Below is a small trained network, with its code and all its weights. Each question gives an input and a class and asks what happens when units are switched off, that is, made to give their printed mean instead of their output.

import numpy as np


def w(rows, s, z=0):
    codes = np.array(rows[::2]) - 128.0
    scale = np.full(codes.shape[1], s)
    scale[-1] = z or s
    return codes * scale


def norm(h):
    return h / np.sqrt((h * h).mean(-1, keepdims=True) + 1e-5)


def f(y):
    return y / 2 * (1 + np.tanh(0.7978845608 * (y + 0.044715 * y**3)))


def log_softmax(a):
    a = a - a.max(-1, keepdims=True)
    return a - np.log(np.exp(a).sum(-1, keepdims=True))


def net(x, mask):
    res = np.array(x, float).reshape(1, 3) / 4 @ E
    u = 0
    for l in range(4):
        y = f(norm(res) @ A[l][:, :-1].T + A[l][:, -1])
        res = res + np.where(mask[u : u + 10], y, B[l][:, -1]) @ B[l][:, :-1]
        u += 10
    return log_softmax(norm(res)[-1] @ U[:, :-1].T + U[:, -1])


A, B = {}, {}
E = w([
[136,100,58,19],'x0',
[94,212,166,23],'x1',
[154,144,3,138],'x2',
],0.0051)
A[0] = w([
[208,105,143,132,72],'L0N0',
[79,93,166,150,79],'L0N1',
[209,60,164,74,10],'L0N2',
[172,152,94,224,154],'L0N3',
[87,65,152,208,140],'L0N4',
[2,161,159,131,184],'L0N5',
[104,104,126,169,106],'L0N6',
[22,77,88,85,136],'L0N7',
[156,162,120,83,63],'L0N8',
[135,195,124,150,125],'L0N9',
],0.0067,0.0012)
B[0] = w([
[58,196,173,138,131],'L0N0',
[147,149,112,66,144],'L0N1',
[230,125,74,156,151],'L0N2',
[108,17,104,155,255],'L0N3',
[133,119,57,125,240],'L0N4',
[189,173,121,66,193],'L0N5',
[40,115,196,188,149],'L0N6',
[159,37,67,63,176],'L0N7',
[121,105,86,253,145],'L0N8',
[136,101,103,117,152],'L0N9',
],0.0042,0.0022)
A[1] = w([
[40,198,152,6,36],'L1N0',
[191,83,179,100,173],'L1N1',
[165,216,92,118,99],'L1N2',
[172,167,81,87,164],'L1N3',
[158,130,107,138,133],'L1N4',
[135,123,48,63,255],'L1N5',
[137,85,160,191,173],'L1N6',
[253,74,156,114,138],'L1N7',
[111,37,127,125,172],'L1N8',
[133,194,218,63,170],'L1N9',
],0.007,0.0014)
B[1] = w([
[133,102,92,255,230],'L1N0',
[90,110,130,59,162],'L1N1',
[117,150,154,154,156],'L1N2',
[139,116,220,98,186],'L1N3',
[112,187,86,89,142],'L1N4',
[134,203,152,155,253],'L1N5',
[78,121,56,173,191],'L1N6',
[116,167,147,110,175],'L1N7',
[154,183,52,100,198],'L1N8',
[43,82,184,123,216],'L1N9',
],0.0048,0.0036)
A[2] = w([
[158,63,200,137,250],'L2N0',
[70,95,254,26,196],'L2N1',
[73,154,160,34,181],'L2N2',
[42,141,183,89,198],'L2N3',
[114,99,39,113,170],'L2N4',
[7,79,221,117,81],'L2N5',
[128,142,30,133,119],'L2N6',
[201,106,146,7,115],'L2N7',
[166,205,160,131,187],'L2N8',
[56,134,111,189,74],'L2N9',
],0.0072,0.002)
B[2] = w([
[105,158,85,87,170],'L2N0',
[2,197,100,204,254],'L2N1',
[146,124,113,191,194],'L2N2',
[36,194,68,173,196],'L2N3',
[119,185,195,160,222],'L2N4',
[189,238,67,167,220],'L2N5',
[87,74,142,180,221],'L2N6',
[127,25,193,92,189],'L2N7',
[59,86,75,73,160],'L2N8',
[178,62,92,128,174],'L2N9',
],0.0053,0.0039)
A[3] = w([
[152,116,76,241,141],'L3N0',
[106,215,131,136,131],'L3N1',
[78,129,254,144,134],'L3N2',
[43,149,100,185,184],'L3N3',
[186,112,76,157,254],'L3N4',
[199,87,103,86,117],'L3N5',
[131,138,82,90,115],'L3N6',
[247,90,157,61,131],'L3N7',
[232,95,135,77,96],'L3N8',
[84,161,76,98,152],'L3N9',
],0.0078,0.0024)
B[3] = w([
[53,92,167,168,253],'L3N0',
[155,145,84,119,172],'L3N1',
[114,121,89,91,137],'L3N2',
[183,105,150,94,248],'L3N3',
[128,94,255,120,197],'L3N4',
[115,180,165,137,141],'L3N5',
[143,137,133,203,131],'L3N6',
[134,168,155,73,146],'L3N7',
[165,210,203,101,137],'L3N8',
[189,92,130,141,166],'L3N9',
],0.0082,0.0064)
U = w([
[60,26,201,233,178],'0',
[61,44,80,53,93],'1',
[178,102,140,175,2],'2',
[36,253,67,218,174],'3',
[213,154,37,123,128],'4',
[169,194,223,59,156],'5',
],0.017,0.0063)

Each question gives the input, the list of numbers given to net, and the class t.
The units are the neurons (one row each of A and B). Each row of codes is followed by its name. A weight is (code - 128) times the scale printed after its matrix; where a second scale follows, it is the last column's (A, B and U).
mask holds one flag per neuron, layer by layer. A switched-off neuron (its flag False) gives its mean, the last column of its row in B, instead of its output. The means were averaged over made-up inputs and are rounded, as every weight is.
A unit's drop is (log p(t) with every unit on - log p(t) with that unit switched off) / (log p(t) with every unit on - log p(t) with every unit switched off).
most important unit: the unit with the biggest drop
top k neurons: the k neurons with the biggest drops, biggest first
k most important neurons of layer l: the k neurons of layer l with the biggest drops, biggest first
drop of u: that unit's drop, to one decimal
input [8,3,-7], class 3: most important unit	L2N1
input [5,-1,-8], class 3: top 2 neurons	[L2N1, L1N9]
input [3,-4,-7], class 1: top 3 neurons	[L0N2, L2N7, L0N4]
input [2,-2,-2], class 5: top 2 neurons	[L1N9, L2N1]
input [3,5,5], class 4: top 2 neurons	[L1N5, L3N0]
input [2,-1,2], class 5: 4 most important neurons of layer 0	[L0N6, L0N7, L0N3, L0N4]
input [4,1,6], class 5: top 4 neurons	[L2N1, L1N0, L2N3, L1N6]
input [5,-3,-5], class 1: top 2 neurons	[L1N1, L1N0]
input [6,8,3], class 4: top 3 neurons	[L3N0, L1N5, L1N0]
input [7,-4,-8], class 1: top 2 neurons	[L2N1, L2N7]
input [8,-4,-6], class 5: top 2 neurons	[L0N2, L1N9]
input [1,0,1], class 5: 3 most important neurons of layer 0	[L0N3, L0N7, L0N6]
input [7,-5,2], class 5: top 2 neurons	[L2N1, L1N0]
input [0,6,3], class 4: top 2 neurons	[L1N0, L0N8]
input [-2,6,0], class 3: most important unit	L1N9
input [6,-6,-8], class 5: 2 most important neurons of layer 2	[L2N7, L2N3]
input [4,6,6], class 4: top 3 neurons	[L1N5, L3N0, L2N9]
input [4,-1,-5], class 1: top 2 neurons	[L0N2, L2N7]
input [2,3,1], class 4: 2 most important neurons of layer 3	[L3N0, L3N4]
input [4,-3,-3], class 5: top 2 neurons	[L1N9, L0N2]
input [5,-3,7], class 0: most important unit	L2N6
input [2,1,5], class 5: 2 most important neurons of layer 0	[L0N6, L0N7]
input [-1,4,7], class 4: drop of L1N3	0.1
input [-6,4,1], class 3: drop of L1N9	0.4
input [-4,3,1], class 3: drop of L1N9	3.2
input [8,-1,5], class 5: drop of L1N3	0.0
input [-2,4,7], class 4: most important unit	L1N0
